Below is a small trained network, with its code and all its weights. Each question gives an input and a class and asks what happens when units are switched off, that is, made to give their printed mean instead of their output.

import numpy as np


def w(rows, s, z=0):
    codes = np.array(rows[::2]) - 128.0
    scale = np.full(codes.shape[1], s)
    scale[-1] = z or s
    return codes * scale


def norm(h):
    return h / np.sqrt((h * h).mean(-1, keepdims=True) + 1e-5)


def f(y):
    return y / 2 * (1 + np.tanh(0.7978845608 * (y + 0.044715 * y**3)))


def log_softmax(a):
    a = a - a.max(-1, keepdims=True)
    return a - np.log(np.exp(a).sum(-1, keepdims=True))


def net(x, mask):
    res = np.array(x, float).reshape(1, 4) / 4 @ E
    u = 0
    for l in range(4):
        y = f(norm(res) @ A[l][:, :-1].T + A[l][:, -1])
        res = res + np.where(mask[u : u + 7], y, B[l][:, -1]) @ B[l][:, :-1]
        u += 7
    return log_softmax(norm(res)[-1] @ U[:, :-1].T + U[:, -1])


A, B = {}, {}
E = w([
[10,57,66],'x0',
[191,144,3],'x1',
[63,251,111],'x2',
[129,127,127],'x3',
],0.0065)
A[0] = w([
[74,217,98,166],'L0N0',
[98,144,70,89],'L0N1',
[156,195,83,44],'L0N2',
[140,221,32,10],'L0N3',
[166,146,1,171],'L0N4',
[31,80,63,195],'L0N5',
[118,143,97,84],'L0N6',
],0.015,0.011)
B[0] = w([
[15,186,153,215],'L0N0',
[48,58,61,141],'L0N1',
[167,180,147,137],'L0N2',
[154,225,96,153],'L0N3',
[197,190,13,223],'L0N4',
[2,97,169,253],'L0N5',
[105,143,63,122],'L0N6',
],0.0086,0.011)
A[1] = w([
[184,52,196,13],'L1N0',
[119,223,157,75],'L1N1',
[130,99,124,90],'L1N2',
[161,137,17,54],'L1N3',
[137,251,74,1],'L1N4',
[106,50,53,25],'L1N5',
[102,75,216,95],'L1N6',
],0.012,0.0079)
B[1] = w([
[148,152,189,158],'L1N0',
[101,196,110,194],'L1N1',
[101,144,102,91],'L1N2',
[147,111,199,214],'L1N3',
[176,158,124,211],'L1N4',
[106,117,4,130],'L1N5',
[183,137,142,252],'L1N6',
],0.011,0.0028)
A[2] = w([
[60,232,138,130],'L2N0',
[148,114,16,2],'L2N1',
[125,132,121,113],'L2N2',
[79,113,5,6],'L2N3',
[126,106,48,244],'L2N4',
[95,156,121,101],'L2N5',
[122,143,135,101],'L2N6',
],0.014,0.0063)
B[2] = w([
[113,163,158,254],'L2N0',
[68,39,158,148],'L2N1',
[122,119,143,124],'L2N2',
[56,140,9,168],'L2N3',
[187,122,107,211],'L2N4',
[142,127,160,150],'L2N5',
[134,138,147,125],'L2N6',
],0.013,0.0079)
A[3] = w([
[149,155,130,131],'L3N0',
[195,177,43,156],'L3N1',
[159,72,125,55],'L3N2',
[22,7,148,87],'L3N3',
[105,105,100,91],'L3N4',
[144,112,110,56],'L3N5',
[185,133,108,2],'L3N6',
],0.013,0.005)
B[3] = w([
[154,111,171,142],'L3N0',
[130,75,100,224],'L3N1',
[81,188,112,123],'L3N2',
[191,6,108,254],'L3N3',
[146,139,108,131],'L3N4',
[114,136,114,109],'L3N5',
[170,125,118,124],'L3N6',
],0.011,0.0059)
U = w([
[206,126,212,212],'0',
[139,8,142,178],'1',
[253,101,72,192],'2',
[122,65,12,106],'3',
[106,228,191,2],'4',
[30,102,172,146],'5',
[199,255,72,60],'6',
[57,185,29,92],'7',
],0.031,0.0028)

Each question gives the input, the list of numbers given to net, and the class t.
The units are the neurons (one row each of A and B). Each row of codes is followed by its name. A weight is (code - 128) times the scale printed after its matrix; where a second scale follows, it is the last column's (A, B and U).
mask holds one flag per neuron, layer by layer. A switched-off neuron (its flag False) gives its mean, the last column of its row in B, instead of its output. The means were averaged over made-up inputs and are rounded, as every weight is.
A unit's drop is (log p(t) with every unit on - log p(t) with that unit switched off) / (log p(t) with every unit on - log p(t) with every unit switched off).
The circuit of an input: a set's keep is (log p(t) with only the set's units on - log p(t) with every unit switched off) / (log p(t) with every unit on - log p(t) with every unit switched off). Starting from the 12 units with the biggest drops (on a tie, the unit counted first), units are removed one at a time, each time the one whose removal leaves the highest keep (on an exact tie, the one counted first), for as long as the keep stays at least 0.8.
units of the circuit, in order: the units of the circuit, biggest drop first
k most important neurons: the k neurons with the biggest drops, biggest first
k most important neurons of layer l: the k neurons of layer l with the biggest drops, biggest first
drop of u: that unit's drop, to one decimal
input [7,-1,5,-1], class 5: units of the circuit, in order -> L0N5
input [3,0,-2,5], class 1: units of the circuit, in order -> L0N5, L3N3
input [0,-6,-5,-5], class 0: 2 most important neurons of layer 1 -> L1N6, L1N0
input [-4,-7,-7,-1], class 0: units of the circuit, in order -> L0N5, L3N3
input [4,-5,0,-4], class 1: units of the circuit, in order -> L3N3, L0N0
input [-3,-6,1,6], class 4: 2 most important neurons -> L3N3, L0N5
input [-2,-2,1,-8], class 4: 2 most important neurons -> L0N4, L0N5
input [-6,-8,0,-5], class 0: 2 most important neurons of layer 0 -> L0N0, L0N4
input [-3,-2,-8,-4], class 0: 2 most important neurons -> L0N4, L0N5
input [-6,1,0,0], class 2: 3 most important neurons -> L0N5, L0N0, L3N1
input [-2,1,-7,6], class 2: 3 most important neurons -> L0N0, L0N5, L2N0
input [-2,-7,-2,6], class 0: 2 most important neurons of layer 0 -> L0N5, L0N0
input [0,-2,4,8], class 4: 2 most important neurons of layer 0 -> L0N5, L0N1
input [-2,4,8,-5], class 6: units of the circuit, in order -> L0N5
input [2,-6,-1,-8], class 1: 2 most important neurons -> L0N0, L3N3
input [6,0,4,8], class 5: 2 most important neurons -> L0N5, L0N0
input [-5,0,3,-6], class 4: 2 most important neurons of layer 0 -> L0N4, L0N0
input [7,-2,-3,8], class 1: 2 most important neurons -> L3N3, L0N4
input [0,1,5,-6], class 6: 2 most important neurons -> L0N3, L0N5
input [5,-7,-3,1], class 1: units of the circuit, in order -> L3N3
input [-4,-4,-7,6], class 0: 2 most important neurons of layer 0 -> L0N4, L0N5
input [0,7,-5,-6], class 2: drop of L0N5 -> 0.5
